Below is a small trained network, with its code and all its weights. Each question gives an input and a target symbol and asks what happens when units are switched off, that is, made to give their printed mean instead of their output.

import numpy as np


def w(rows, s, z=0):
    codes = np.array(rows[::2]) - 128.0
    scale = np.full(codes.shape[1], s)
    scale[-1] = z or s
    return codes * scale


def softmax(a):
    e = np.exp(a - a.max(-1, keepdims=True))
    return e / e.sum(-1, keepdims=True)


def log_softmax(a):
    a = a - a.max(-1, keepdims=True)
    return a - np.log(np.exp(a).sum(-1, keepdims=True))


def net(x, mask):
    ids = ['ΔΞΦΨΩβηλμ'.index(c) for c in x.split()]
    T = len(ids)
    res = E[ids] + P[:T]
    u = 0
    for l in range(2):
        r = res
        for j in range(3):
            rows = slice(2 * j, 2 * j + 2)
            q, k, v = (r @ M[l][rows].T for M in (Q, K, V))
            z = softmax(np.where(np.tri(T) > 0, q @ k.T / 2**0.5, -1e9)) @ v
            o = O[l][rows]
            res = res + np.where(mask[u + j], z, o[:, -1]) @ o[:, :-1]
        u += 3
    return log_softmax(res[-1] @ U[:, :-1].T + U[:, -1])


Q, K, V, O = {}, {}, {}, {}
E = w([
[97,175,124,79,126],'Δ',
[88,155,127,75,142],'Ξ',
[112,201,92,80,130],'Φ',
[133,121,184,64,73],'Ψ',
[4,184,163,171,159],'Ω',
[147,155,101,94,246],'β',
[160,78,173,74,206],'η',
[231,171,159,106,111],'λ',
[147,51,52,120,119],'μ',
],0.013)
P = w([
[110,134,134,2,149],'0',
[127,133,126,20,153],'1',
[129,139,125,45,147],'2',
[148,136,139,78,147],'3',
[156,133,152,117,136],'4',
[187,129,146,133,155],'5',
[187,131,124,154,169],'6',
],0.0098)
Q[0] = w([
[181,202,179,1,244],'0.h1',
[131,156,196,112,92],'0.h1',
[202,91,68,195,54],'0.h2',
[176,226,212,2,221],'0.h2',
[78,194,226,131,153],'0.h3',
[20,115,135,196,56],'0.h3',
],0.0081)
K[0] = w([
[147,87,105,255,128],'0.h1',
[137,95,98,127,164],'0.h1',
[63,132,124,108,129],'0.h2',
[177,69,128,170,149],'0.h2',
[179,123,100,73,141],'0.h3',
[115,150,128,88,134],'0.h3',
],0.015)
V[0] = w([
[117,1,4,192,3],'0.h1',
[103,91,22,151,171],'0.h1',
[124,51,241,148,177],'0.h2',
[96,131,41,34,75],'0.h2',
[31,147,236,162,129],'0.h3',
[109,209,124,175,173],'0.h3',
],0.0056)
O[0] = w([
[135,42,46,255,62,3],'0.h1',
[172,107,89,180,158,113],'0.h1',
[101,103,246,111,139,114],'0.h2',
[135,125,62,104,41,199],'0.h2',
[166,127,177,60,124,83],'0.h3',
[166,207,149,162,167,107],'0.h3',
],0.0066,0.0067)
Q[1] = w([
[66,93,39,171,82],'1.h1',
[124,1,42,196,113],'1.h1',
[146,181,132,84,215],'1.h2',
[122,163,39,78,120],'1.h2',
[78,89,137,109,165],'1.h3',
[210,209,154,14,138],'1.h3',
],0.0088)
K[1] = w([
[30,48,62,55,137],'1.h1',
[3,106,42,51,64],'1.h1',
[153,136,214,220,151],'1.h2',
[217,39,193,158,111],'1.h2',
[216,135,102,86,92],'1.h3',
[138,176,170,226,143],'1.h3',
],0.0069)
V[1] = w([
[115,90,122,131,191],'1.h1',
[175,165,143,175,118],'1.h1',
[167,81,170,91,95],'1.h2',
[184,72,144,148,129],'1.h2',
[144,111,128,112,184],'1.h3',
[247,131,94,100,147],'1.h3',
],0.014)
O[1] = w([
[248,209,191,151,154,111],'1.h1',
[49,192,100,63,143,29],'1.h1',
[63,81,204,166,92,192],'1.h2',
[94,164,193,147,143,2],'1.h2',
[155,174,127,172,107,192],'1.h3',
[77,214,118,168,38,231],'1.h3',
],0.011,0.0083)
U = w([
[126,114,140,81,146,90],'Δ',
[133,110,153,87,146,97],'Ξ',
[136,140,81,65,135,103],'Φ',
[89,72,191,88,132,155],'Ψ',
[139,84,151,55,214,135],'Ω',
[190,201,150,98,125,4],'β',
[143,141,253,130,151,130],'η',
[27,192,205,44,127,124],'λ',
[156,84,115,254,90,251],'μ',
],0.0058,0.0035)

Each question gives the input, a string of symbols that net reads in full, and the target symbol t.
The units are the heads (2 rows each of Q, K, V and O). Each row of codes is followed by its name. A weight is (code - 128) times the scale printed after its matrix; where a second scale follows, it is the last column's (O and U).
mask holds one flag per head, layer by layer. A switched-off head (its flag False) gives its mean, the last column of its rows in O, instead of its output. The means were averaged over made-up inputs and are rounded, as every weight is.
A unit's drop is (log p(t) with every unit on - log p(t) with that unit switched off) / (log p(t) with every unit on - log p(t) with every unit switched off).
The circuit of an input: a set's keep is (log p(t) with only the set's units on - log p(t) with every unit switched off) / (log p(t) with every unit on - log p(t) with every unit switched off). Starting from all 6 units, units are removed one at a time, each time the one whose removal leaves the highest keep (on an exact tie, the one counted first), for as long as the keep stays at least 0.8.
circuit, biggest first: the units of the circuit, biggest drop first
most important unit: the unit with the biggest drop
heads that matter: for each layer, one digit per head in row order, 1 if its drop is at least 0.15 and else 0, layers parted by /
input Φ Φ Φ Ω, target Φ: most important unit => 1.h2
input Δ Ψ Φ Ω Ω Δ Ξ, target Ω: heads that matter => 000 / 001
input Δ μ λ η Ω η Φ, target η: heads that matter => 010 / 110
input Ξ β Φ Ξ η, target η: heads that matter => 010 / 100
input Δ Δ μ β Ω μ, target Ω: circuit, biggest first => (1.h3 0.h3)
input β λ λ β λ Ξ Ψ, target λ: circuit, biggest first => (1.h1 1.h3)
input β μ Δ, target μ: heads that matter => 100 / 000
input λ Φ Φ Δ η Ψ Φ, target η: circuit, biggest first => (0.h2 1.h2 1.h1)
input Φ μ λ β, target μ: heads that matter => 101 / 001
input μ Φ Ξ, target μ: heads that matter => 100 / 100
input λ Ω β, target Ω: circuit, biggest first => (1.h3 0.h1)
input Ξ λ η Δ μ Ω μ, target Ω: circuit, biggest first => (1.h3 0.h3 0.h1)
input Δ η μ λ Φ λ Ξ, target λ: circuit, biggest first => (1.h1 1.h2)
input λ Φ Φ Ξ μ Ψ, target μ: heads that matter => 100 / 000
input Ψ η Φ Ψ, target η: circuit, biggest first => (1.h1 0.h2 1.h2)
input Φ μ Ω, target μ: circuit, biggest first => (0.h1)
input Ξ Δ λ β, target λ: circuit, biggest first => (1.h1 1.h3)
input λ μ Ω, target μ: circuit, biggest first => (0.h1 0.h3)
input λ β Δ η Δ, target η: circuit, biggest first => (0.h2 1.h1 0.h1 1.h2)
input μ λ λ η η Φ β, target η: heads that matter => 010 / 110
input λ η Ω η β β η, target β: most important unit => 1.h1
